In the rows, 128 means zero.
Here are made-up nodes, facts about them, and rows of numbers that follow some of those facts. Name the node behind each unnamed row.

How the nodes are related:
k_208 δ k_773; k_208 δ k_203; k_208 δ k_369; k_913 δ k_711
k_963 δ k_636; k_963 δ k_881; k_63 δ k_826; k_258 δ k_472
k_258 δ k_656; k_258 δ k_863; k_616 δ k_328; k_616 δ k_620
k_615 δ k_911; k_615 δ k_636; k_34 δ k_620; k_946 δ k_472
k_732 δ k_786; k_732 δ k_284; k_977 δ k_911; k_798 δ k_472
k_798 δ k_604; k_798 δ k_863; k_563 δ k_686; k_563 δ k_826
k_825 δ k_472; k_825 δ k_871; k_487 δ k_911; k_886 δ k_647
k_878 δ k_636; k_273 δ k_620; k_881 δ k_273; k_565 δ k_521
k_565 δ k_176; k_565 δ k_166; k_203 δ k_273; k_85 δ k_9
k_968 δ k_963; k_511 δ k_487; k_656 δ k_636; k_916 δ k_786
k_916 δ k_143; k_638 δ k_176; k_638 δ k_265; k_670 δ k_881
k_863 δ k_176; k_863 δ k_620; k_217 δ k_561; k_414 δ k_678
k_414 δ k_871; k_639 δ k_786; k_639 δ k_176; k_601 δ k_521
k_601 δ k_863; k_354 δ k_472; k_354 δ k_274; k_897 δ k_561
k_897 δ k_613; k_773 δ k_620; k_956 δ k_697; k_956 δ k_34
k_956 δ k_489; k_9 δ k_871; k_9 δ k_966; k_9 δ k_670
k_314 δ k_966; k_274 δ k_773; k_636 δ k_499; k_906 δ k_499
k_906 δ k_613; k_368 δ k_499; k_368 δ k_176; k_368 δ k_863
k_754 δ k_499; k_754 δ k_273; k_754 δ k_182; k_990 δ k_638
k_990 δ k_414; k_990 δ k_996; k_990 δ k_601; k_613 δ k_487
k_613 δ k_615; k_489 δ k_911; k_489 δ k_966; k_686 δ k_274
k_686 δ k_963; k_686 δ k_670; k_986 δ k_656; k_986 δ k_601
k_957 δ k_368; k_957 δ k_678; k_213 δ k_647; k_618 δ k_499
k_398 δ k_213; k_919 δ k_618; k_284 δ k_996; k_159 δ k_499
k_340 δ k_324; k_491 δ k_636; k_491 δ k_963; k_49 δ k_368
k_49 δ k_176; k_49 δ k_754; k_991 δ k_368; k_991 δ k_203
k_996 δ k_440; k_996 δ k_881; k_733 δ k_472; k_499 δ k_620
k_826 δ k_881; k_826 δ k_963; k_194 δ k_638; k_194 δ k_491
k_351 δ k_561; k_351 δ k_601; k_647 δ k_159; k_51 δ k_711
k_604 δ k_324; k_604 δ k_615; k_228 δ k_273; k_228 δ k_5
k_228 δ k_963; k_228 δ k_991; k_228 δ k_151; k_521 δ k_620
k_147 δ k_34; k_208 Φ k_753; k_208 Φ k_85; k_208 Φ k_966
k_831 Φ k_686; k_831 Φ k_977; k_831 Φ k_604; k_963 Φ k_753
k_963 Φ k_906; k_963 Φ k_9; k_829 Φ k_226; k_829 Φ k_274
k_829 Φ k_676; k_829 Φ k_966; k_915 Φ k_63; k_915 Φ k_856
k_915 Φ k_878; k_877 Φ k_613; k_615 Φ k_354; k_615 Φ k_176
k_615 Φ k_274; k_615 Φ k_87; k_34 Φ k_6; k_34 Φ k_908
k_798 Φ k_136; k_798 Φ k_203; k_798 Φ k_212; k_798 Φ k_563
k_729 Φ k_125; k_729 Φ k_956; k_729 Φ k_739; k_729 Φ k_201
k_472 Φ k_638; k_472 Φ k_6; k_472 Φ k_284; k_472 Φ k_906
k_441 Φ k_87; k_441 Φ k_977; k_441 Φ k_247; k_565 Φ k_130
k_565 Φ k_243; k_565 Φ k_5; k_565 Φ k_639; k_968 Φ k_354
k_968 Φ k_697; k_968 Φ k_284; k_968 Φ k_934; k_968 Φ k_351
k_968 Φ k_754; k_149 Φ k_440; k_149 Φ k_143; k_916 Φ k_489
k_916 Φ k_897; k_217 Φ k_452; k_217 Φ k_627; k_217 Φ k_966
k_50 Φ k_753; k_50 Φ k_938; k_50 Φ k_487; k_50 Φ k_848
k_50 Φ k_676; k_50 Φ k_908; k_773 Φ k_311; k_773 Φ k_949
k_453 Φ k_136; k_453 Φ k_130; k_453 Φ k_411; k_453 Φ k_367
k_453 Φ k_676; k_816 Φ k_711; k_816 Φ k_739; k_816 Φ k_908
k_134 Φ k_414; k_134 Φ k_49; k_134 Φ k_881; k_134 Φ k_826
k_134 Φ k_87; k_871 Φ k_324; k_653 Φ k_183; k_425 Φ k_697
k_425 Φ k_786; k_425 Φ k_949; k_425 Φ k_656; k_425 Φ k_897
k_425 Φ k_151; k_990 Φ k_63; k_166 Φ k_678; k_986 Φ k_49
k_317 Φ k_753; k_213 Φ k_159; k_213 Φ k_638; k_213 Φ k_938
k_213 Φ k_314; k_213 Φ k_956; k_213 Φ k_913; k_398 Φ k_257
k_308 Φ k_193; k_308 Φ k_733; k_308 Φ k_367; k_308 Φ k_5
k_308 Φ k_369; k_340 Φ k_908; k_688 Φ k_825; k_688 Φ k_539
k_688 Φ k_491; k_51 Φ k_732; k_51 Φ k_697; k_51 Φ k_686
k_51 Φ k_733; k_51 Φ k_913; k_51 Φ k_991; k_51 Φ k_886
k_51 Φ k_601; k_98 Φ k_906; k_98 Φ k_949; k_228 Φ k_130

Named rows:
[128 122 120 131 149 140 117 124 135 129 140 133 151 132 131 128 135 146
 110 137 110 144 126 115 139 130 143 110 129 132 124 130 126 141 109 137
 130 130 122 126 120 141 143 114 133 122 155 116 120 125 133 121 140] : k_919
[117 134 138 132 173 150 111 122 137 138 148 119 152 135 115 127 136 123
 125 135 109 137 122 130 132 130 138  99 134 125 121 139 120 138 135 142
 110 125 127 121 136 137 168 131 152 121 146 145  96 118 132 129 151] : k_367
[139 119 120 127 157 133 114 126 135 120 133 130 148 124 130 130 133 148
 109 135 116 146 132 110 135 138 149 110 137 127 126 131 131 134 105 152
 128 136 127 119 127 137 140 117 126 118 161 110 126 126 142 127 135] : k_351
[137 125 132 130 158 144 106 139 136 122 128 122 173 112 133 128 126 147
 114 136 110 137 132 103 124 147 156 110 154 125 122 124 134 135 110 161
 127 139 129  92 128 141 153 134 134 133 162 120 128 122 144 120 146] : k_561
[166 162  72 175 188 156 103  62 159 128 165 115 160  62 193 107 125  80
 151 147 157 122 148  83 127 100 126 162 133 152 166  67 139 117 176  75
 163 165 157 125 124 187 116 147  71 158 106  55  61  36  55 164 102] : k_340
[155 146 115 191 165 143 108  88 136 128 151 124 148  58 158 123 128  89
 161 151 175 121 151  81 131 102 138 154 140 140 159  70 130 131 181 101
 175 141 152 138 118 191 137 141  79 157  99  82  78  69  73 143 131] : k_816
[130 126 128 124 154 150 113 126 129 141 130 124 160 128 137 113 140 145
 113 147  96 143 121 120 132 125 150 116 131 135 124 138 126 133 114 133
 131 121 116 122 109 141 143 122 128 136 144 124 127 122 127 111 146] : k_159
[114 140 163 170 182 127  92 139 131 135 183 100 127 127 126  78 142  30
 170 131 120 138 135 170 125 119 100 107 131 179 102 107  95 160 197  77
 118 129 125 114 179 133 191 122 166  72 146 154  54 110 139 164 144] : k_228
[137 125 133 151 128 128 116 124 127 122 134 113 116 106 149 109 103  90
 149 134 145 131 128 126 110 123 130 139 142 135 125 103 121 122 160  90
 141 124 132 113 145 129 142 122 101 116 110 123 107 117 151 132 142] : k_877
[ 56  90  94 154 102 190  88  92 133  93 108 103 146 121 159 161  90 188
  23 128 107  95 108 148  97 142 177 128 141 199  95  86 151 161 111  51
 137 154 135  53 136 163 132  90 164 107 153 194 100  82 100  85 186] : k_753
[128 130 120 128 147 148 121 127 136 130 142 125 155 136 129 124 128 147
 115 137 109 135 125 111 130 133 146 107 141 134 125 130 125 132 107 139
 120 130 125 118 117 141 144 128 128 126 147 123 117 125 129 119 144] : k_863
[134 133 101 123 135 146 115 138 136 142 139 128 155 141 136 124 134 150
 121 133 104 127 119 118 119 121 160  92 133 141 129 124 116 135 114 145
 129 127 128 103 117 148 128 128 126 126 149 133 104 143 144 117 137] : k_414
[133 131 101 125 131 145 118 138 135 138 140 129 153 147 135 127 132 150
 120 136 109 128 121 117 121 117 154  93 132 140 130 124 115 137 113 144
 132 127 126 109 116 148 126 126 126 126 148 130 103 145 143 116 136] : k_826
[140 127  98 122 133 135 118 126 140 137 140 134 143 153 132 141 129 150
 121 131 115 140 121 112 125 118 147 106 134 127 133 133 130 131 112 138
 122 122 123 127 117 126 122 114 113 115 142 109 107 137 145 133 135] : k_354
[127 132 107 127 152 146 124 114 138 130 148 128 141 143 133 128 131 148
 110 133 109 138 122 114 135 127 138 108 129 133 127 134 123 133 106 133
 121 131 128 127 119 138 137 120 127 118 148 117 109 122 128 121 134] : k_946
[129 130 126 129 143 146 120 131 136 134 137 127 156 137 127 122 129 148
 117 139 111 138 124 110 127 132 147 109 141 132 129 133 129 130 111 144
 123 128 123 122 116 136 141 126 123 124 142 117 121 130 134 119 143] : k_754
[120 136 134 135 142 154 118 140 136 141 149 120 173 147 122 120 126 140
 126 140 106 132 124 111 126 135 141 104 152 137 125 129 121 134 120 143
 117 127 123 116 114 138 156 137 134 125 144 129 112 130 127 112 152] : k_369
[130 125 116 131 146 143 120 122 136 129 143 131 145 137 128 128 131 146
 109 135 111 139 125 112 136 129 142 107 131 134 125 131 124 136 108 138
 124 131 126 126 120 142 140 120 130 119 148 119 114 125 129 123 136] : k_194

Rows to name:
No name comes twice in this set of rows, the named rows included.
[127 131 134 130 151 156 136 130 136 124 131 126 140 124 124  94 133 151
 112 148 119 132 123 106 117 136 153  93 129 161 131 131 131 119 104 142
 126 136 131 126 118 152 133 126 126 120 135 129 117 136 129 128 132] -> k_284
[148 157  94 183 200 168 109  72 149 135 157 141 192  68 140 151 154 140
 133 162 161 120 153  58 153 102 160 133 134 135 175  85 136 142 148 153
 171 152 161 155  89 226 139 151  95 189 125  77  75  60  29 133 128] -> k_908
[134 118 128 117 161 144 108 117 129 151 125 129 153 127 140 116 154 138
 112 150  89 154 116 128 139 115 155 123 115 130 120 147 127 136 118 121
 135 114 104 137 105 138 138 108 128 136 137 120 136 120 129 112 146] -> k_886
[107 138 131 157 143 162 139 136 125 108 105  89 126  97 162  32 119 109
 140 180 155 110 131 114  94 138 126 129 139 219 142  79 131 111 148  79
 166 150 161 107 139 139 126 107  99  98 124 126  99 129 122 121 107] -> k_472
[151 130  80 116 142 125 108 128 134 133 129 128 143 129 144 133 143 151
 132 125 105 127 125 123 118 114 177 105 132 125 130 133 119 129 112 160
 136 125 123  95 123 134 109 121 111 121 157 122 100 145 165 131 129] -> k_977
[139 136 101 115 150 148 115 124 143 138 138 120 159 137 144 125 126 145
 119 133  99 136 119 114 120 127 149 108 139 125 129 134 127 120 111 142
 116 134 124 101 124 130 130 134 120 130 146 119 110 125 141 124 134] -> k_604
[143 128 147 154 116 129 115 141 127 124 139 112 133 104 149  97 100  89
 149 134 138 129 130 117 104 127 130 136 157 149 120  96 123 122 157  93
 138 126 125 101 139 133 142 135 100 114 110 115 113 118 149 132 149] -> k_166
[142 122 127 148 115 119 124 129 129 124 126 118 109 122 145 100 115  99
 149 143 152 139 128 117 110 119 127 139 140 156 134 102 130 122 149  92
 145 121 130 134 138 112 123 104  86  90 114  95 110 130 154 147 123] -> k_968
[141 124 113 130 117 134 104 123 140 146 140 137 156 158 123 168 116 149
 121 120 111 139 117 114 118 118 154 120 150 114 123 133 139 134 121 136
 112 116 110 124 116 122 131 126 111 118 132 107 111 121 140 140 160] -> k_274
[135 124 140 149 105 119 155 113 103  90 177 106  69  56 191  65  76  73
 134  91 127 128 137 115 150 141  94 141 131  80 101  99  64 114 117  64
 147 122 134  85 140 152 167 157 110 161 100 136 160 116 157  48 146] -> k_915
[156 115 171 153 127 118 136 111 131 106 136 129  84  88 125  89 108  94
 136 130 153 147 128 116 100 132 139 135 132 157 120 125 144 102 138  91
 123 126 116 145 144 136 127 123  91  99  81 100 127 112 148 181 146] -> k_916
[ 90 120 164 147 144 155 153 134 119  91  69  82 100 100 137  22 114 115
 132 194 174 125 126 117  89 160 116 150 138 217 136 103 158  92 140  79
 157 141 163 140 155  96 134  74  93  67 115 126 129 135 144 132 101] -> k_98
[117 137 160 166 184 127  95 140 130 129 179 103 123 118 128  77 141  38
 163 131 120 137 137 166 125 122 106 105 129 178 102 108  98 155 189  85
 119 132 126 108 179 138 187 124 164  74 145 152  60 113 142 163 143] -> k_565

The same nodes again, as new rows of numbers:
Named rows:
[118 117 138 130 131 110 128 135 122 130 144 139 125 110 122] : k_702
[128 126 152 137 127 101 122 159 125 130 158 132 111 113 145] : k_711
[143 190 169 126 119 116 109 193  80 135  78  54 112 152 146] : k_816
[141 120 130 128 102 136  84 152 115 155  77 113 131 162 101] : k_51
[133 125 148  98 135 144 113 104  90 101 165 143 132 116 108] : k_977
[124 128 121 124 121 141 140 103 123 120 124 138 146  81 125] : k_194
[116 114 137 101 116 125 142 142 151 124 152 138 126 126 140] : k_647
[148 151 139 131 117 129 100 158 114 146  83  99 115 160 121] : k_729
[113 109 119  93 137 119 136 101 147 130 129 112 127 106 134] : k_616
[125 112 133 125 126 106 133 130 129 131 150 139 127 113 122] : k_193
[143 124 148 146 162 141 125 116 151 100 139 155 125 108 154] : k_881
[141 112 153 136 158 151 133 108 121 110 124 167 133 103 149] : k_826
[137 124 107 138 106 133 139 119 132 108 151 138 148 112 155] : k_656
[167 133 103 122 150 117 129 191 136 164  87 113 162 190  69] : k_453
[111 129 143  76 149 127 138  80 142  73  99 152 123 104 111] : k_49
[118 123 171 109 152 105 100 106 123  96 136 184 120 125 117] : k_87
[138 136 132 166 136 144 128 126 144 123 139 153 121  94 133] : k_440
[139 111 132 128 107 107 145 129 129 143 145 140  89 113 128] : k_856

Rows to name:
No name comes twice in this set of rows, the named rows included.
[148 121 131 111  98 134 172 106 118 124 137 134 127 118 143] -> k_878
[184  98 143 134  90 141 189  91 113 165 114 127  50 104 146] -> k_63
[126 111 120 139 134 147  95 126 130 130 176 106 118 130 124] -> k_697
[119 137 127 145 124 133 132 110 136 132 118 139 126  70  97] -> k_732
[122 142 141 124 114 153 154 143 101 116 187 132 126 124 129] -> k_487
[115 138 117 164 118 128 113 148 171 108 148 148 115  94 122] -> k_786
[139 106 121 124 139 100 120  68 109 120 133 134 163 118 147] -> k_354
[120 136 108 140 125 137 150 124 140  89 124 137 123  90 129] -> k_638
[138 165 136  99 137 130 118 105 107  78  53 136 127 178 107] -> k_986
[ 79 155 120 129 154 144 150  91 138 226  47 120 147 191 141] -> k_208

